Here is a tiny trained network, its code and every weight. The questions are about switching its units off for an input and a class, where a switched-off unit gives its printed mean instead of its output.

import numpy as np


def w(rows, s, z=0):
    codes = np.array(rows[::2]) - 128.0
    scale = np.full(codes.shape[1], s)
    scale[-1] = z or s
    return codes * scale


def norm(h):
    return h / np.sqrt((h * h).mean(-1, keepdims=True) + 1e-5)


def f(y):
    return y / 2 * (1 + np.tanh(0.7978845608 * (y + 0.044715 * y**3)))


def log_softmax(a):
    a = a - a.max(-1, keepdims=True)
    return a - np.log(np.exp(a).sum(-1, keepdims=True))


def net(x, mask):
    res = np.array(x, float).reshape(1, 8) / 4 @ E
    u = 0
    for l in range(2):
        y = f(norm(res) @ A[l][:, :-1].T + A[l][:, -1])
        res = res + np.where(mask[u : u + 12], y, B[l][:, -1]) @ B[l][:, :-1]
        u += 12
    return log_softmax(norm(res)[-1] @ U[:, :-1].T + U[:, -1])


A, B = {}, {}
E = w([
[124,124,130,128,129,128,126,131],'x0',
[200,173,166,138,181,134,190,123],'x1',
[67,160,166,89,103,167,135,190],'x2',
[118,73,171,148,77,184,197,87],'x3',
[159,67,91,102,121,88,192,223],'x4',
[141,137,125,125,117,119,134,123],'x5',
[73,141,154,253,130,76,172,146],'x6',
[144,149,122,119,114,115,139,117],'x7',
],0.0066)
A[0] = w([
[157,129,144,119,168,143,102,141,4],'L0N1',
[136,138,119,81,146,70,103,162,76],'L0N2',
[166,65,136,99,35,84,176,203,123],'L0N3',
[77,170,213,106,106,108,100,21,127],'L0N4',
[50,173,133,89,129,173,190,164,224],'L0N5',
[210,56,88,179,147,88,104,62,190],'L0N6',
[62,59,67,92,36,97,39,101,148],'L0N7',
[99,106,137,222,146,121,120,173,176],'L0N8',
[77,215,162,69,71,147,160,196,129],'L0N9',
[152,92,183,133,255,202,135,160,239],'L0N10',
[166,101,84,37,156,199,73,126,83],'L0N11',
[116,189,132,119,129,101,70,94,52],'L0N12',
],0.0073,0.0025)
B[0] = w([
[132,118,94,167,88,164,165,132,117],'L0N1',
[106,119,50,173,190,175,30,187,161],'L0N2',
[132,103,175,106,212,146,108,104,232],'L0N3',
[129,25,231,116,246,152,109,180,213],'L0N4',
[217,85,64,120,136,74,41,55,204],'L0N5',
[122,111,156,44,176,45,58,86,236],'L0N6',
[66,230,90,54,118,197,241,112,250],'L0N7',
[160,161,101,95,3,108,132,99,201],'L0N8',
[117,86,117,116,170,22,111,22,199],'L0N9',
[106,203,96,29,117,99,150,89,208],'L0N10',
[223,182,226,212,8,46,127,146,255],'L0N11',
[109,51,222,181,189,184,123,206,159],'L0N12',
],0.0066,0.0044)
A[1] = w([
[57,146,126,255,128,67,151,182,123],'L1N1',
[135,141,112,134,145,75,53,194,151],'L1N2',
[166,23,155,118,87,157,179,56,174],'L1N3',
[182,127,142,134,75,99,77,130,199],'L1N4',
[204,97,133,90,68,217,66,148,156],'L1N5',
[107,188,101,162,29,199,158,193,252],'L1N6',
[152,137,164,62,161,44,136,48,213],'L1N7',
[116,113,204,157,113,52,134,108,145],'L1N8',
[77,144,145,197,129,77,186,109,118],'L1N9',
[166,78,71,97,150,107,178,191,123],'L1N10',
[153,59,91,87,113,75,177,209,116],'L1N11',
[209,168,179,126,166,125,146,139,103],'L1N12',
],0.0087,0.0027)
B[1] = w([
[246,122,189,138,85,129,195,137,145],'L1N1',
[135,93,110,213,150,150,195,225,163],'L1N2',
[138,179,84,247,206,88,99,254,180],'L1N3',
[51,112,139,129,55,64,148,87,167],'L1N4',
[222,137,128,188,98,59,157,95,151],'L1N5',
[122,145,138,115,158,135,210,154,142],'L1N6',
[81,97,70,125,100,129,142,171,246],'L1N7',
[126,101,135,23,81,117,110,165,171],'L1N8',
[179,187,88,81,68,159,69,77,145],'L1N9',
[40,121,238,173,118,195,77,63,146],'L1N10',
[120,138,240,124,123,203,73,6,152],'L1N11',
[48,137,122,128,107,241,168,109,170],'L1N12',
],0.0076,0.013)
U = w([
[255,158,161,149,29,74,118,69,111],'0',
[102,106,125,136,144,101,156,143,255],'1',
[134,73,213,160,202,175,40,38,81],'2',
[108,72,76,96,172,20,88,95,64],'3',
[178,148,69,241,193,127,134,217,78],'4',
[101,185,59,83,152,204,194,58,62],'5',
[129,105,112,120,139,110,149,149,168],'6',
[115,113,112,128,127,123,149,138,140],'7',
],0.0099,0.0058)

Each question gives the input, the list of numbers given to net, and the class t.
The units are the neurons (one row each of A and B). Each row of codes is followed by its name. A weight is (code - 128) times the scale printed after its matrix; where a second scale follows, it is the last column's (A, B and U).
mask holds one flag per neuron, layer by layer. A switched-off neuron (its flag False) gives its mean, the last column of its row in B, instead of its output. The means were averaged over made-up inputs and are rounded, as every weight is.
A unit's drop is (log p(t) with every unit on - log p(t) with that unit switched off) / (log p(t) with every unit on - log p(t) with every unit switched off).
The circuit of an input: a set's keep is (log p(t) with only the set's units on - log p(t) with every unit switched off) / (log p(t) with every unit on - log p(t) with every unit switched off). Starting from the 12 units with the biggest drops (on a tie, the unit counted first), units are removed one at a time, each time the one whose removal leaves the highest keep (on an exact tie, the one counted first), for as long as the keep stays at least 0.8.
circuit, biggest first: the units of the circuit, biggest drop first
most important unit: the unit with the biggest drop
top k neurons: the k neurons with the biggest drops, biggest first
top k neurons in layer l: the k neurons of layer l with the biggest drops, biggest first
input [-3,0,2,-3,0,-3,4,-1], class 0: most important unit	L0N6
input [-7,-5,2,8,7,2,5,6], class 4: top 3 neurons in layer 1	[L1N3; L1N4; L1N12]
input [7,-8,7,-2,5,8,5,1], class 5: circuit, biggest first	[L0N7; L0N11; L1N3]
input [7,-3,1,8,-4,-7,-8,5], class 0: top 3 neurons	[L0N11; L1N5; L1N2]
input [2,5,7,2,7,0,6,-1], class 2: circuit, biggest first	[L1N11; L0N5]
input [-1,3,8,1,-6,-6,3,0], class 3: top 2 neurons in layer 0	[L0N9; L0N5]
input [-1,7,-1,-6,-1,5,-4,-5], class 5: top 3 neurons	[L1N12; L1N3; L0N10]
input [6,-7,2,5,6,-5,4,5], class 5: top 4 neurons in layer 0	[L0N7; L0N4; L0N11; L0N6]
input [-2,-4,-7,3,-4,6,6,-4], class 3: top 3 neurons in layer 0	[L0N6; L0N11; L0N4]
input [-3,-6,-3,-8,8,-3,0,-8], class 2: top 4 neurons	[L1N11; L1N10; L1N7; L1N3]
input [0,7,4,-5,8,1,-4,5], class 2: circuit, biggest first	[L1N10; L1N11]
input [2,3,7,4,-5,-3,-3,1], class 3: top 2 neurons in layer 0	[L0N9; L0N5]
input [-7,-2,8,-1,-6,2,2,-1], class 3: circuit, biggest first	[L0N9; L0N5]
input [1,2,1,4,6,-1,3,-6], class 2: circuit, biggest first	[L1N11]
input [-3,6,7,2,2,6,5,4], class 3: circuit, biggest first	[L0N9; L0N5; L0N11]
input [-4,-5,-7,4,0,5,3,-3], class 3: top 2 neurons	[L0N6; L1N12]
input [0,-8,0,7,-4,7,-2,1], class 5: top 3 neurons in layer 0	[L0N7; L0N11; L0N12]
input [-2,-6,-3,7,-2,2,5,5], class 4: top 4 neurons	[L1N3; L0N11; L0N4; L0N10]
input [3,8,7,-5,7,1,-7,1], class 5: top 3 neurons in layer 1	[L1N12; L1N3; L1N11]
input [1,0,-5,6,4,-1,-2,-4], class 4: circuit, biggest first	[L1N3]
input [4,2,-6,6,0,-6,-7,-6], class 0: top 3 neurons in layer 0	[L0N11; L0N9; L0N4]
input [5,-8,1,1,-7,5,5,6], class 5: top 2 neurons	[L0N7; L0N11]
input [-2,0,4,-7,-4,2,-4,-4], class 4: top 2 neurons	[L1N2; L0N2]
input [-1,2,6,1,-7,-2,8,-3], class 0: circuit, biggest first	[L1N1; L1N9]
input [-2,-8,2,5,5,-8,5,5], class 5: top 2 neurons	[L0N7; L0N11]
input [-6,-4,7,-1,-6,-1,-4,6], class 3: top 3 neurons	[L0N9; L0N5; L1N11]
input [1,1,-7,-3,-8,-1,8,2], class 0: top 4 neurons	[L1N1; L0N3; L0N8; L1N9]
input [-6,-1,0,4,1,4,-8,3], class 0: top 2 neurons in layer 1	[L1N5; L1N2]
